Below are the code and all the weights of a small trained network. Each question names an input and a class and asks about switching units off, where a switched-off unit gives its printed mean instead of its output.

import numpy as np


def w(rows, s, z=0):
    codes = np.array(rows[::2]) - 128.0
    scale = np.full(codes.shape[1], s)
    scale[-1] = z or s
    return codes * scale


def norm(h):
    return h / np.sqrt((h * h).mean(-1, keepdims=True) + 1e-5)


def f(y):
    return y / 2 * (1 + np.tanh(0.7978845608 * (y + 0.044715 * y**3)))


def log_softmax(a):
    a = a - a.max(-1, keepdims=True)
    return a - np.log(np.exp(a).sum(-1, keepdims=True))


def net(x, mask):
    res = np.array(x, float).reshape(1, 5) / 4 @ E
    u = 0
    for l in range(4):
        y = f(norm(res) @ A[l][:, :-1].T + A[l][:, -1])
        res = res + np.where(mask[u : u + 8], y, B[l][:, -1]) @ B[l][:, :-1]
        u += 8
    return log_softmax(norm(res)[-1] @ U[:, :-1].T + U[:, -1])


A, B = {}, {}
E = w([
[101,48,126,21,52,100,159,100],'x0',
[221,109,27,17,148,158,154,144],'x1',
[136,129,195,139,143,61,78,100],'x2',
[153,120,74,143,155,120,54,196],'x3',
[129,119,130,165,111,216,255,100],'x4',
],0.0024)
A[0] = w([
[126,200,106,223,105,224,215,110,42],'0.n1',
[166,115,8,70,174,157,149,117,49],'0.n2',
[216,220,130,184,203,160,139,102,50],'0.n3',
[119,132,172,129,106,205,200,33,7],'0.n4',
[161,155,122,253,133,201,161,176,20],'0.n5',
[73,52,104,125,71,115,126,158,51],'0.n6',
[149,122,119,128,117,124,120,132,99],'0.n7',
[133,79,143,47,78,155,253,62,81],'0.n8',
],0.0034,0.0016)
B[0] = w([
[130,3,128,171,181,86,80,162,216],'0.n1',
[204,160,116,117,104,144,113,189,190],'0.n2',
[35,147,116,129,81,141,94,172,191],'0.n3',
[146,66,156,135,160,147,61,83,162],'0.n4',
[87,91,121,196,206,184,166,181,190],'0.n5',
[76,134,112,133,104,104,133,169,133],'0.n6',
[119,144,136,143,119,140,95,142,115],'0.n7',
[129,111,194,130,70,202,105,86,249],'0.n8',
],0.0035,0.0015)
A[1] = w([
[104,140,192,196,166,118,134,91,133],'1.n1',
[15,99,81,90,55,97,143,102,66],'1.n2',
[165,156,199,171,105,150,167,45,72],'1.n3',
[184,34,133,87,59,161,254,54,85],'1.n4',
[125,121,188,151,106,88,32,136,111],'1.n5',
[62,139,218,185,76,118,101,40,106],'1.n6',
[100,28,146,133,80,125,158,75,9],'1.n7',
[147,89,140,106,175,116,121,141,75],'1.n8',
],0.0034,0.0015)
B[1] = w([
[160,132,177,59,195,144,150,145,204],'1.n1',
[30,138,98,92,90,120,143,240,144],'1.n2',
[63,148,118,125,200,133,56,97,144],'1.n3',
[132,140,205,104,89,192,5,131,211],'1.n4',
[177,78,127,103,115,70,216,82,212],'1.n5',
[106,211,121,35,178,101,200,132,250],'1.n6',
[57,185,88,121,105,142,42,135,150],'1.n7',
[134,155,133,173,101,123,109,111,118],'1.n8',
],0.003,0.0021)
A[2] = w([
[144,44,102,83,58,158,227,120,35],'2.n1',
[163,134,111,3,63,85,107,63,187],'2.n2',
[199,121,45,127,141,50,74,183,158],'2.n3',
[145,169,103,122,148,125,148,178,36],'2.n4',
[187,149,50,79,80,237,85,158,1],'2.n5',
[144,46,86,109,39,211,99,133,14],'2.n6',
[189,166,89,172,189,182,144,124,104],'2.n7',
[122,144,115,244,173,115,107,105,58],'2.n8',
],0.0042,0.00095)
B[2] = w([
[157,120,210,102,90,142,98,143,139],'2.n1',
[125,100,138,218,135,193,110,195,253],'2.n2',
[99,92,113,157,107,152,108,1,232],'2.n3',
[100,118,114,152,107,113,188,84,130],'2.n4',
[214,246,136,146,104,82,143,188,204],'2.n5',
[179,172,189,109,171,51,116,150,178],'2.n6',
[38,114,56,112,111,131,160,166,165],'2.n7',
[158,93,182,107,107,154,191,179,179],'2.n8',
],0.0039,0.0028)
A[3] = w([
[107,213,151,118,199,44,174,129,85],'3.n1',
[105,53,213,106,111,158,107,81,83],'3.n2',
[103,115,115,205,169,207,204,144,84],'3.n3',
[89,151,146,177,100,133,35,148,145],'3.n4',
[119,165,143,96,66,116,79,164,101],'3.n5',
[66,87,120,58,74,80,134,211,5],'3.n6',
[175,157,3,116,143,114,174,149,12],'3.n7',
[136,57,108,163,125,104,60,46,58],'3.n8',
],0.0049,0.0017)
B[3] = w([
[234,124,140,159,160,71,226,103,219],'3.n1',
[64,253,32,119,141,154,136,59,249],'3.n2',
[117,48,126,163,154,146,2,210,251],'3.n3',
[116,66,93,56,136,120,204,100,246],'3.n4',
[153,93,120,189,149,110,193,167,193],'3.n5',
[93,103,70,123,84,148,235,210,151],'3.n6',
[19,236,105,190,142,99,148,26,167],'3.n7',
[178,13,95,71,120,138,113,87,194],'3.n8',
],0.0038,0.0018)
U = w([
[173,21,70,97,116,91,66,52,166],'0',
[83,55,142,217,209,198,86,232,222],'1',
[136,248,24,200,126,121,111,98,87],'2',
[40,185,196,61,113,217,105,30,130],'3',
[51,89,108,79,52,97,219,213,2],'4',
[248,176,169,85,44,188,89,210,167],'5',
[142,160,206,151,203,38,214,84,108],'6',
],0.011,0.00091)

Each question gives the input, the list of numbers given to net, and the class t.
The units are the neurons (one row each of A and B). Each row of codes is followed by its name. A weight is (code - 128) times the scale printed after its matrix; where a second scale follows, it is the last column's (A, B and U).
mask holds one flag per neuron, layer by layer. A switched-off neuron (its flag False) gives its mean, the last column of its row in B, instead of its output. The means were averaged over made-up inputs and are rounded, as every weight is.
A unit's drop is (log p(t) with every unit on - log p(t) with that unit switched off) / (log p(t) with every unit on - log p(t) with every unit switched off).
The circuit of an input: a set's keep is (log p(t) with only the set's units on - log p(t) with every unit switched off) / (log p(t) with every unit on - log p(t) with every unit switched off). Starting from the 12 units with the biggest drops (on a tie, the unit counted first), units are removed one at a time, each time the one whose removal leaves the highest keep (on an exact tie, the one counted first), for as long as the keep stays at least 0.8.
units of the circuit, in order: the units of the circuit, biggest drop first
k most important neurons: the k neurons with the biggest drops, biggest first
top k neurons in layer l: the k neurons of layer l with the biggest drops, biggest first
drop when u is switched off: that unit's drop, to one decimal
input [-3,1,4,6,0], class 0: 3 most important neurons -> (2.n3 2.n2 3.n8)
input [-6,7,1,2,4], class 2: units of the circuit, in order -> (3.n7)
input [-7,7,6,-1,-6], class 0: top 2 neurons in layer 3 -> (3.n8 3.n2)
input [3,1,-8,4,-5], class 2: units of the circuit, in order -> (3.n7 2.n5)
input [4,-6,-1,4,7], class 3: 2 most important neurons -> (3.n2 2.n2)
input [6,2,-7,4,-7], class 5: top 3 neurons in layer 1 -> (1.n6 1.n3 1.n7)
input [4,8,1,7,-4], class 2: 4 most important neurons -> (2.n5 3.n7 0.n1 0.n2)
input [2,-5,-4,5,-3], class 4: 4 most important neurons -> (1.n2 0.n2 0.n1 0.n6)
input [6,0,4,5,4], class 5: 2 most important neurons -> (1.n4 0.n8)
input [-6,0,8,0,5], class 1: 2 most important neurons -> (0.n5 3.n3)
input [-7,7,4,7,-4], class 2: 2 most important neurons -> (3.n7 0.n1)
input [-1,-5,-7,-6,-8], class 6: 2 most important neurons -> (3.n1 0.n3)
input [5,-3,6,4,5], class 3: top 2 neurons in layer 0 -> (0.n3 0.n8)
input [5,-3,2,4,-3], class 4: units of the circuit, in order -> (3.n6)
input [0,-8,0,-2,7], class 1: 3 most important neurons -> (3.n3 0.n1 0.n5)
input [-8,-6,8,4,0], class 6: 2 most important neurons -> (2.n2 3.n1)
input [3,4,4,-6,-1], class 3: 3 most important neurons -> (0.n8 3.n2 1.n3)
input [2,6,-8,5,-3], class 2: 2 most important neurons -> (3.n7 2.n3)
input [-2,7,1,7,-3], class 2: 2 most important neurons -> (3.n7 2.n5)
input [0,5,-8,-1,-5], class 2: units of the circuit, in order -> (3.n7)
input [0,3,-7,-5,7], class 5: top 3 neurons in layer 2 -> (2.n5 2.n3 2.n6)
input [-3,-6,-1,7,-6], class 0: top 2 neurons in layer 2 -> (2.n3 2.n5)
input [-4,6,3,-6,-4], class 2: top 3 neurons in layer 0 -> (0.n1 0.n2 0.n4)
input [-3,4,-4,7,-5], class 2: drop when 3.n7 is switched off -> 0.1
input [-6,2,2,-2,-7], class 0: drop when 2.n3 is switched off -> 0.2
